Known rows, with every way that one mark hangs from another:
[gumo radepeg [remuk gili zapizep]]: -.09; -.07; -.10; -.06; .05; -.07; -.03; .07; .04; .09; .06; -.09; .36; -.06; .03; -.15; .03; .01; .17; .08; .02; -.43; -.03; .09; .35; .37; -.08
[bapi dopu nomozug riroz]: .42; -.22; -.13; -.05; .06; -.04; .01; -.06; .00; -.01; .10; .04; .06; -.53; -.20; -.46; -.13; .05; -.33; -.02; -.23; -.33; .07; -.19; -.05; .12; -.03
[bapi [dopu gumo] [nomozug radepeg] [riroz zapizep]]: .26; -.24; -.31; .13; .13; -.09; -.17; -.13; -.18; .06; .14; -.15; .01; -.58; -.31; -.43; .01; -.03; -.31; -.11; -.24; -.12; .00; -.23; -.01; .24; -.04
[nomozug radepeg]: .07; .14; -.13; .05; -.15; -.20; .03; -.04; -.02; .15; .17; -.19; .11; -.15; .00; -.11; .10; .16; -.03; -.05; -.12; -.29; -.23; .08; .06; -.14; .08
[zapizep [gumo dopu radepeg]]: -.09; -.01; .10; -.01; .00; -.19; -.03; -.01; .06; .03; -.05; .15; .04; -.37; .19; -.28; -.22; .18; .16; .00; -.16; -.24; -.31; .17; .28; -.02; -.06
[bapi [dopu gumo [nomozug radepeg]]]: -.04; .05; -.07; -.01; .02; -.26; -.11; -.09; -.04; .17; .09; .02; .00; -.25; -.28; -.07; .18; .09; -.22; -.22; -.08; -.01; -.26; .05; .04; -.01; .08
[zapizep [gumo dopu radepeg remuk]]: -.09; -.06; .00; -.08; -.08; -.22; -.03; .02; .09; .08; -.09; .12; .12; -.25; .06; -.23; -.15; .10; .16; .09; -.10; -.37; -.20; .31; .27; .05; -.05
[sobe remuk]: -.11; -.01; .10; -.23; -.12; -.23; -.06; .03; .07; -.05; .14; .13; .08; -.04; -.05; -.06; -.04; .24; -.08; .03; -.11; -.53; -.18; .22; .07; -.02; .22
[zapizep [gumo [dopu nomozug] radepeg [remuk gili]]]: -.15; -.13; .06; -.06; .02; -.18; -.05; -.01; .14; .03; -.14; .13; .05; -.14; .12; -.23; -.12; .01; .13; .10; -.05; -.17; -.33; .26; .32; .12; -.07
[dopu [gumo radepeg remuk zapizep]]: -.24; -.03; -.22; -.03; .12; -.20; -.22; .01; -.30; .29; -.10; .00; -.02; -.06; -.10; -.06; -.03; -.01; .11; -.03; .08; -.38; -.05; .19; .29; .26; .07
[bapi [nomozug radepeg] [riroz zapizep]]: .24; -.25; -.25; .08; .05; .01; -.05; -.15; -.10; .03; .12; -.27; -.01; -.42; -.02; -.38; -.05; -.06; -.17; .00; -.23; -.33; .06; -.25; .02; .13; -.01
[remuk [zapizep [gumo [dopu nomozug]]]]: -.22; -.04; .09; -.11; .17; -.14; -.10; -.04; .13; .19; -.04; .20; .08; -.35; .23; -.16; .09; .09; .19; -.09; -.14; -.35; -.09; .16; .24; .15; .01
[riroz [nomozug radepeg]]: .07; .00; -.15; -.06; -.05; -.05; -.05; -.11; -.07; .13; .10; -.33; .21; -.18; -.02; -.20; .14; .16; -.05; -.14; -.03; -.23; -.31; -.12; .12; -.08; .11
[dopu [gumo zapizep]]: -.25; -.03; -.11; -.07; .14; -.18; -.21; -.03; -.27; .31; -.07; .14; -.09; -.17; .04; -.06; -.03; .09; .07; -.10; .00; -.32; -.18; .15; .20; .14; .17
[dopu [nomozug radepeg]]: -.08; .05; -.02; -.01; -.04; -.18; .00; -.14; .04; .15; .06; -.15; -.10; -.03; -.02; .00; .19; .00; -.10; -.12; -.05; -.14; -.21; .01; .06; -.12; .11
[remuk gili gumo]: -.05; -.18; .09; -.19; .11; -.03; -.03; .01; .23; -.08; .01; .06; .20; -.04; .34; -.24; -.30; .20; .12; .19; -.13; -.27; -.60; .18; .20; .25; -.01
[riroz [zapizep gumo]]: -.26; -.20; .15; -.20; -.06; -.09; -.03; -.13; .06; .08; .06; .02; .18; -.43; .14; -.16; .00; .29; .03; -.09; -.24; -.38; -.28; .10; .19; .01; .13
[bapi [riroz zapizep]]: -.04; -.14; -.04; -.16; -.08; -.03; .00; -.08; -.05; .16; .02; .06; .08; -.54; -.02; -.31; -.02; .10; -.14; -.01; -.14; -.35; -.05; -.12; .05; .00; .10
[remuk [gumo radepeg zapizep]]: -.14; -.06; .03; -.14; .25; -.16; -.04; .04; -.02; -.03; -.02; -.03; .05; -.11; .20; -.29; -.27; .19; .21; .07; -.13; -.38; -.20; .12; .27; .26; -.09
[remuk gili gumo zapizep]: -.15; -.17; .09; -.16; .32; .00; -.11; .04; .27; .00; .03; .09; .29; -.11; .42; -.26; -.14; .15; .26; .12; -.15; -.33; -.40; .15; .28; .48; -.09
[bapi [dopu [gumo [radepeg gili] remuk]] [riroz sobe]]: .08; -.03; -.18; .01; .13; -.16; -.07; -.02; -.11; .10; -.02; .05; .13; -.45; -.36; -.24; .11; -.06; -.33; .04; .02; -.03; -.01; -.06; .06; .11; .04
[riroz [sobe [bapi dopu] remuk] [zapizep [gumo radepeg]]]: -.29; -.27; .15; -.18; .20; -.19; -.16; -.08; .19; -.28; .18; -.05; .32; -.48; -.09; -.08; .13; .15; -.04; .01; -.16; -.11; -.28; .01; .16; .17; .18
[bapi nomozug riroz]: .32; -.23; -.15; -.03; .03; .05; -.05; -.10; -.04; .07; .02; -.05; -.07; -.34; .02; -.35; -.21; -.04; -.18; .06; -.16; -.47; .05; -.17; .01; .10; .03
[sobe gili]: -.02; .11; .12; -.18; -.09; -.16; -.01; -.06; .10; .26; .10; .09; .19; -.18; .07; -.04; -.16; .16; .02; .05; -.25; -.26; -.35; .01; .19; -.20; .10
[nomozug [radepeg gili]]: .03; .18; -.04; .08; -.13; -.24; .12; -.09; -.14; .15; .19; -.24; .09; .00; .05; -.16; .16; .07; -.04; .00; -.14; -.17; -.21; .04; .09; -.31; .06
[gumo dopu remuk]: -.12; -.08; -.25; -.24; -.17; -.23; .10; .01; -.02; .17; -.03; .20; .24; -.28; -.07; -.10; .04; -.01; .14; .12; .02; -.41; .05; .26; .13; .02; .12
[dopu [gumo remuk zapizep] [nomozug [radepeg gili]]]: -.33; .01; -.18; .03; .18; -.30; -.19; -.14; -.29; .36; -.12; -.12; -.26; .25; -.13; .03; .30; -.25; -.02; -.06; .10; -.06; -.09; .20; .18; .04; .12

Rows:
-.37; -.04; -.08; -.02; .24; -.24; -.20; -.12; -.34; .29; -.16; -.06; -.24; .19; -.11; .00; .13; -.24; .03; -.07; .14; -.09; -.03; .10; .31; .15; .06
[dopu [gumo [radepeg gili] remuk zapizep] nomozug]
-.20; .00; .02; -.08; .34; -.17; -.01; .01; .00; .01; .04; .04; .19; -.23; .31; -.32; -.13; .01; .38; .06; -.15; -.24; -.05; .03; .35; .30; -.20
[remuk [gumo dopu [radepeg gili]] zapizep]
-.02; -.23; .00; -.18; .00; .05; -.11; -.12; -.01; .15; -.07; -.06; .10; -.53; .01; -.42; -.02; .12; -.14; -.06; -.13; -.29; -.21; -.16; .11; .04; .07
[bapi [riroz nomozug [zapizep gumo]]]
-.05; -.02; .03; -.18; .12; -.12; -.08; -.10; .19; .09; .12; -.03; .29; -.29; .04; .10; .03; -.01; .03; .12; -.09; -.09; -.34; -.08; .13; -.10; .24
[riroz [sobe bapi gili]]
-.16; -.01; -.25; -.08; .05; -.22; .03; .06; -.08; .12; .01; .07; .31; -.33; -.04; -.18; .05; -.08; .30; .04; .03; -.37; .22; .09; .34; .28; -.09
[gumo dopu radepeg [remuk zapizep]]
-.19; .00; .05; -.04; .17; -.17; -.11; -.04; .13; .20; -.01; .12; .07; -.32; .21; -.17; .13; .07; .18; -.10; -.15; -.30; -.11; .16; .22; .13; -.02
[remuk [zapizep [gumo [dopu [nomozug radepeg]]]]]
-.12; -.14; -.10; -.21; -.01; -.06; -.02; .03; .13; .19; .02; .06; .36; -.07; .06; -.07; .13; .04; .10; .11; .00; -.52; -.07; .23; .21; .27; .08
[gumo [remuk gili zapizep]]
.04; -.15; -.11; -.22; -.07; -.18; -.21; -.03; -.03; .20; .07; .04; .20; -.51; -.33; -.30; .00; -.05; -.03; .00; -.11; -.24; -.15; -.07; .03; .06; .06
[sobe [bapi [dopu [gumo radepeg remuk]] [riroz zapizep]]]
.24; -.29; -.08; -.22; .01; -.09; -.12; -.09; .04; .04; .17; -.03; .18; -.56; -.19; -.39; -.07; -.04; -.08; .00; -.23; -.31; -.07; -.21; -.04; .05; .05
[sobe [bapi dopu nomozug [riroz zapizep]]]
.09; -.13; -.14; -.11; .12; .07; -.05; -.09; .02; .08; -.05; -.09; .12; -.46; -.04; -.24; .07; .02; -.23; .01; .05; -.18; -.13; -.24; .05; .04; .16
[bapi [riroz nomozug sobe]]
-.29; -.09; -.11; .01; .19; -.12; -.29; -.10; -.08; .26; -.11; -.05; -.08; .09; -.07; .07; .10; -.20; .05; -.09; .14; -.14; -.18; .07; .31; .37; .03
[dopu [gumo radepeg [remuk gili zapizep]] nomozug]
-.23; -.29; .08; -.24; .04; .04; -.12; -.19; .00; .06; .01; -.19; .28; -.43; .10; -.25; .07; .28; .00; -.18; -.16; -.28; -.37; -.11; .23; .06; .13
[riroz nomozug [zapizep gumo]]
-.20; .05; .03; .03; .11; -.25; .15; -.11; -.24; .00; .02; .02; -.04; -.20; .11; -.23; -.01; -.14; .13; -.05; -.01; .13; -.07; -.18; .31; -.12; -.08
[gumo [dopu nomozug] [radepeg gili]]
-.29; -.31; -.01; -.04; .30; -.01; -.17; -.15; .12; -.28; .11; -.35; .34; -.29; .08; -.13; .29; .17; -.12; -.04; -.05; .06; -.51; -.09; .23; .24; .20
[riroz [nomozug radepeg] [sobe [remuk gili]] [zapizep gumo]]
-.23; -.15; .14; -.06; .27; -.05; -.11; .00; .20; .08; -.05; .25; .15; -.28; .39; -.25; .02; .05; .21; .00; -.10; -.13; -.36; .13; .32; .30; -.05
[remuk gili [zapizep [gumo [dopu nomozug]]]]
-.15; -.04; .14; -.01; .05; -.20; -.05; -.06; .08; .04; -.09; .13; -.07; -.30; .17; -.23; -.16; .10; .12; -.04; -.12; -.14; -.32; .13; .28; -.02; -.06
[zapizep [gumo [dopu nomozug] radepeg]]
-.22; -.15; -.01; -.09; .41; -.09; -.09; .01; .22; -.03; -.02; .14; .17; -.16; .41; -.29; -.06; -.04; .33; .10; -.09; -.03; -.37; .10; .30; .48; -.15
[remuk gili [gumo [dopu [nomozug radepeg]]] zapizep]
.02; -.09; -.04; -.13; .10; -.08; -.06; .00; .13; -.04; -.02; .09; .02; -.32; -.02; -.19; -.06; .05; -.20; .16; -.04; -.31; -.11; .03; .00; .10; .15
[bapi [riroz [sobe [remuk gumo]]]]
-.10; .08; .04; .00; -.02; -.21; .05; -.17; -.05; .15; .08; -.18; -.11; .07; .01; -.03; .23; -.06; -.11; -.09; -.05; -.05; -.20; -.02; .09; -.24; .10
[dopu [nomozug [radepeg gili]]]
-.21; -.03; -.28; -.13; .04; -.26; .01; -.04; .02; .22; -.04; .09; .14; -.19; -.07; -.05; .30; -.20; .18; .01; .05; -.25; .16; .20; .17; .16; .03
[gumo [dopu [nomozug radepeg]] [remuk zapizep]]
-.29; -.19; -.23; -.23; .17; -.24; .08; .10; -.14; .11; -.13; .33; .20; -.23; .11; -.28; .04; -.07; .25; .17; .07; -.23; .00; .27; .28; .26; .06
[gumo dopu [remuk gili] zapizep]
-.21; -.10; -.05; -.24; .25; -.22; .01; .03; -.01; .01; -.08; .21; .05; -.26; .26; -.31; -.22; .13; .27; .10; -.12; -.30; -.19; .22; .20; .21; -.01
[remuk [gumo dopu zapizep]]
-.21; .06; .08; .00; .23; -.21; .11; -.01; -.37; .07; .05; -.07; .01; -.08; .15; -.32; -.02; .05; .13; -.04; -.07; -.19; .02; -.09; .35; -.03; -.06
[gumo [radepeg gili] zapizep]
.06; -.18; .07; -.14; .06; -.06; -.01; -.09; -.07; .03; .03; -.04; .23; -.65; -.22; -.58; .06; .15; -.28; -.12; -.21; -.05; -.18; -.26; .11; .00; -.06
[bapi dopu [riroz nomozug [zapizep [gumo [radepeg gili]]]]]
-.19; -.14; .00; -.15; .41; -.02; -.13; -.09; .06; -.21; .08; -.27; .31; -.09; .08; -.08; .16; .08; -.03; .02; .05; -.15; -.21; -.13; .24; .27; .15
[riroz nomozug [sobe [remuk [gumo [radepeg gili]] zapizep]]]
-.30; -.08; -.13; -.12; .09; -.16; -.29; -.14; -.05; .38; -.13; .03; -.12; .05; -.13; .17; .20; -.15; -.01; -.11; .11; -.31; -.07; .19; .17; .22; .17
[dopu [gumo [remuk zapizep]] nomozug]
.03; -.10; -.04; -.09; .01; -.17; .02; -.10; .01; .08; .08; .02; .05; -.59; -.31; -.37; .22; .04; -.35; -.15; -.18; .00; -.05; -.19; -.04; -.01; .01
[bapi [dopu [nomozug radepeg]] [riroz zapizep]]
-.10; .00; .27; -.42; .22; -.36; -.32; .03; .39; .01; .18; .20; .22; -.03; -.16; -.16; -.10; -.02; .14; .15; -.34; -.19; -.39; .14; .14; .11; .01
[sobe [bapi [dopu nomozug]] gili [remuk gumo zapizep]]
.08; -.07; -.01; -.12; .20; -.23; -.14; -.06; .22; -.15; .25; -.08; .27; -.20; -.16; .02; .05; -.02; -.10; .15; -.18; -.07; -.27; -.04; .06; .01; .20
[riroz [sobe [bapi dopu [nomozug radepeg]] gili remuk]]
.05; -.13; -.10; -.14; .12; .01; -.10; -.06; .04; -.02; -.03; -.05; .09; -.36; -.09; -.23; .06; .03; -.26; .05; .05; -.23; -.13; -.16; .03; .07; .19
[bapi [riroz nomozug [sobe remuk]]]
